Below are the code and all the weights of a small trained network. Each question names an input and a target symbol and asks about switching units off, where a switched-off unit gives its printed mean instead of its output.

import numpy as np


def w(rows, s, z=0):
    codes = np.array(rows[::2]) - 128.0
    scale = np.full(codes.shape[1], s)
    scale[-1] = z or s
    return codes * scale


def f(y):
    return np.maximum(y, 0)


def softmax(a):
    e = np.exp(a - a.max(-1, keepdims=True))
    return e / e.sum(-1, keepdims=True)


def log_softmax(a):
    a = a - a.max(-1, keepdims=True)
    return a - np.log(np.exp(a).sum(-1, keepdims=True))


def net(x, mask):
    ids = ['αγημξπστω'.index(c) for c in x.split()]
    T = len(ids)
    res = E[ids] + P[:T]
    u = 0
    for l in range(2):
        r = res
        for j in range(2):
            rows = slice(2 * j, 2 * j + 2)
            q, k, v = (r @ M[l][rows].T for M in (Q, K, V))
            z = softmax(np.where(np.tri(T) > 0, q @ k.T / 2**0.5, -1e9)) @ v
            o = O[l][rows]
            res = res + np.where(mask[u + j], z, o[:, -1]) @ o[:, :-1]
        u += 2
        y = f(res @ A[l][:, :-1].T + A[l][:, -1])
        res = res + np.where(mask[u : u + 4], y, B[l][:, -1]) @ B[l][:, :-1]
        u += 4
    return log_softmax(res[-1] @ U[:, :-1].T + U[:, -1])


Q, K, V, O, A, B = {}, {}, {}, {}, {}, {}
E = w([
[127,80,122,141,131,130,25,98,120],'α',
[129,132,173,160,179,41,63,192,50],'γ',
[53,102,98,61,81,224,65,132,104],'η',
[116,165,160,47,113,47,78,134,151],'μ',
[134,78,173,63,144,161,145,164,41],'ξ',
[91,126,100,108,111,167,154,2,186],'π',
[155,148,162,90,175,44,148,93,121],'σ',
[29,200,115,141,155,160,128,143,86],'τ',
[66,178,138,190,201,140,177,62,107],'ω',
],0.0037)
P = w([
[94,60,100,138,86,105,141,140,102],'0',
[58,88,116,115,138,76,44,113,107],'1',
[159,162,173,121,104,140,82,62,60],'2',
[138,131,31,109,148,97,103,137,103],'3',
[30,114,153,102,160,86,90,129,132],'4',
[150,182,225,115,129,166,120,76,91],'5',
[153,158,52,97,172,120,141,147,120],'6',
[37,143,177,90,184,106,128,150,157],'7',
[148,206,253,98,157,190,161,85,114],'8',
[163,183,62,81,202,153,183,164,138],'9',
[40,169,188,72,214,128,175,169,181],'10',
],0.0048)
Q[0] = w([
[137,133,126,140,121,133,109,131,127],'L0H0',
[127,156,120,125,138,127,129,125,138],'L0H0',
[235,128,147,182,20,195,156,85,108],'L0H1',
[69,253,226,45,224,108,62,6,52],'L0H1',
],0.037)
K[0] = w([
[112,122,121,129,149,122,140,119,121],'L0H0',
[122,136,131,141,142,126,124,143,137],'L0H0',
[114,141,127,210,54,23,70,165,143],'L0H1',
[135,255,155,135,192,98,162,168,177],'L0H1',
],0.036)
V[0] = w([
[87,114,116,147,64,96,190,143,140],'L0H0',
[94,215,150,81,212,120,92,119,119],'L0H0',
[115,121,131,170,83,104,245,138,80],'L0H1',
[107,150,117,9,8,154,141,156,158],'L0H1',
],0.013)
O[0] = w([
[100,68,123,129,123,132,101,82,96,95],'L0H0',
[112,209,118,93,210,115,123,125,138,254],'L0H0',
[128,104,40,87,160,121,148,104,96,116],'L0H1',
[134,221,124,65,2,106,147,154,99,100],'L0H1',
],0.0068,0.0026)
A[0] = w([
[226,140,111,210,85,109,172,153,188,16],'L0N0',
[209,97,122,205,63,163,119,169,204,2],'L0N1',
[169,7,93,239,103,104,77,255,243,21],'L0N2',
[95,165,112,146,31,74,165,246,132,143],'L0N3',
],0.0081,0.0018)
B[0] = w([
[109,184,129,118,108,170,146,120,104,128],'L0N0',
[52,129,119,160,185,142,103,119,128,129],'L0N1',
[163,196,95,225,1,114,141,250,147,137],'L0N2',
[116,96,99,74,169,168,107,44,76,254],'L0N3',
],0.0067,0.00079)
Q[1] = w([
[189,156,114,159,110,152,123,87,97],'L1H0',
[181,131,25,131,129,106,126,134,122],'L1H0',
[18,114,165,74,149,63,111,129,126],'L1H1',
[83,135,254,163,125,150,121,123,161],'L1H1',
],0.056)
K[1] = w([
[178,161,151,144,138,169,77,80,88],'L1H0',
[94,57,90,180,54,54,131,105,74],'L1H0',
[133,165,137,122,147,191,236,123,147],'L1H1',
[128,253,134,123,229,70,76,131,135],'L1H1',
],0.039)
V[1] = w([
[200,235,171,161,3,138,121,133,111],'L1H0',
[128,75,81,193,126,92,156,226,202],'L1H0',
[229,58,205,29,161,29,121,196,91],'L1H1',
[89,136,139,147,148,209,108,238,2],'L1H1',
],0.021)
O[1] = w([
[184,217,86,157,34,172,152,170,1,14],'L1H0',
[56,111,185,174,124,182,161,210,200,1],'L1H0',
[168,84,116,53,200,238,15,220,37,124],'L1H1',
[134,140,244,228,151,210,96,4,54,203],'L1H1',
],0.0099,0.0092)
A[1] = w([
[191,221,88,143,22,144,180,222,88,30],'L1N0',
[61,48,108,97,201,150,140,243,206,104],'L1N1',
[189,121,27,94,104,131,120,187,43,94],'L1N2',
[75,110,121,115,86,90,206,191,254,3],'L1N3',
],0.0095,0.0054)
B[1] = w([
[116,2,77,15,143,195,228,61,112,194],'L1N0',
[248,162,132,107,36,169,158,83,155,240],'L1N1',
[143,183,199,216,110,99,72,185,247,247],'L1N2',
[161,63,41,243,192,150,105,206,25,216],'L1N3',
],0.008,0.012)
U = w([
[82,107,108,110,101,167,204,146,106,143],'α',
[131,151,229,216,83,202,131,154,108,71],'γ',
[176,214,114,166,59,95,170,50,17,88],'η',
[128,201,140,149,130,65,57,210,179,138],'μ',
[115,59,136,54,232,189,49,138,35,133],'ξ',
[80,118,19,102,127,59,171,220,79,254],'π',
[179,106,105,19,73,136,150,130,180,139],'σ',
[37,87,183,103,155,31,181,72,253,174],'τ',
[184,73,118,200,159,146,136,113,149,3],'ω',
],0.0028,0.0057)

Each question gives the input, a string of symbols that net reads in full, and the target symbol t.
The units are the heads (2 rows each of Q, K, V and O) and the neurons (one row each of A and B). Each row of codes is followed by its name. A weight is (code - 128) times the scale printed after its matrix; where a second scale follows, it is the last column's (O, A, B and U).
mask holds one flag per unit, layer by layer, with each layer's heads first. A switched-off unit (its flag False) gives its mean, the last column of its rows in O or B, instead of its output. The means were averaged over made-up inputs and are rounded, as every weight is.
A unit's drop is (log p(t) with every unit on - log p(t) with that unit switched off) / (log p(t) with every unit on - log p(t) with every unit switched off).
The circuit of an input: a set's keep is (log p(t) with only the set's units on - log p(t) with every unit switched off) / (log p(t) with every unit on - log p(t) with every unit switched off). Starting from all 12 units, units are removed one at a time, each time the one whose removal leaves the highest keep (on an exact tie, the one counted first), for as long as the keep stays at least 0.8.
units of the circuit, in order: the units of the circuit, biggest drop first
unit that matters most: the unit with the biggest drop
k most important neurons: the k neurons with the biggest drops, biggest first
heads that matter: for each layer, one digit per head in row order, 1 if its drop is at least 0.15 and else 0, layers parted by /
input ξ σ τ ω, target ξ: 2 most important neurons -> (L1N2, L1N1)
input τ γ π γ ξ τ ξ α, target τ: units of the circuit, in order -> (L1H1, L1H0)
input π τ ξ μ, target π: most important neuron -> (L1N3)
input σ ξ ξ μ η ξ τ μ σ τ, target σ: units of the circuit, in order -> (L1N1, L1H1, L0H0, L1H0)
input π μ ξ ξ μ ξ η ξ τ α, target π: heads that matter -> 00 / 01
input ξ μ ξ, target σ: heads that matter -> 01 / 11
input ξ π γ γ σ π, target μ: units of the circuit, in order -> (L1H1, L1H0, L1N2, L0H0)
input ξ ξ μ α μ ξ σ π α ξ, target ξ: heads that matter -> 01 / 01
input ξ ξ ξ ξ ξ ω μ γ, target ω: heads that matter -> 01 / 11
input τ ξ μ τ μ ξ ξ α, target ξ: heads that matter -> 00 / 01
input ξ ξ ξ, target γ: units of the circuit, in order -> (L1N2, L1H0, L1H1, L0H1)
input γ η σ γ σ, target σ: units of the circuit, in order -> (L1H1, L1N1, L1H0)
input π σ γ σ π, target σ: units of the circuit, in order -> (L1H1, L1N1, L0H1, L1H0)
input η τ ξ μ σ γ ξ σ γ, target ξ: units of the circuit, in order -> (L1H1)
input τ ω ξ τ ξ α, target η: 2 most important neurons -> (L1N2, L1N0)
input α μ τ η ξ ξ μ, target α: units of the circuit, in order -> (L1H0, L0N2, L0H0, L1N0)
input τ ξ ξ α, target τ: heads that matter -> 10 / 11
input μ ξ η τ ξ π ω ξ ξ, target τ: units of the circuit, in order -> (L0H1, L1H1, L1H0)
input μ π σ τ, target μ: 2 most important neurons -> (L1N2, L0N3)
input μ α μ α, target μ: 3 most important neurons -> (L1N2, L0N3, L1N0)
input σ π ξ, target μ: 2 most important neurons -> (L1N2, L1N0)
input σ μ τ ξ ω ξ, target τ: 2 most important neurons -> (L1N3, L1N1)
input γ μ σ π α ξ τ ξ η, target η: unit that matters most -> L1H0
input ξ α ξ, target γ: heads that matter -> 11 / 11
input μ α γ σ, target μ: heads that matter -> 01 / 11
input ω π τ, target η: heads that matter -> 00 / 11
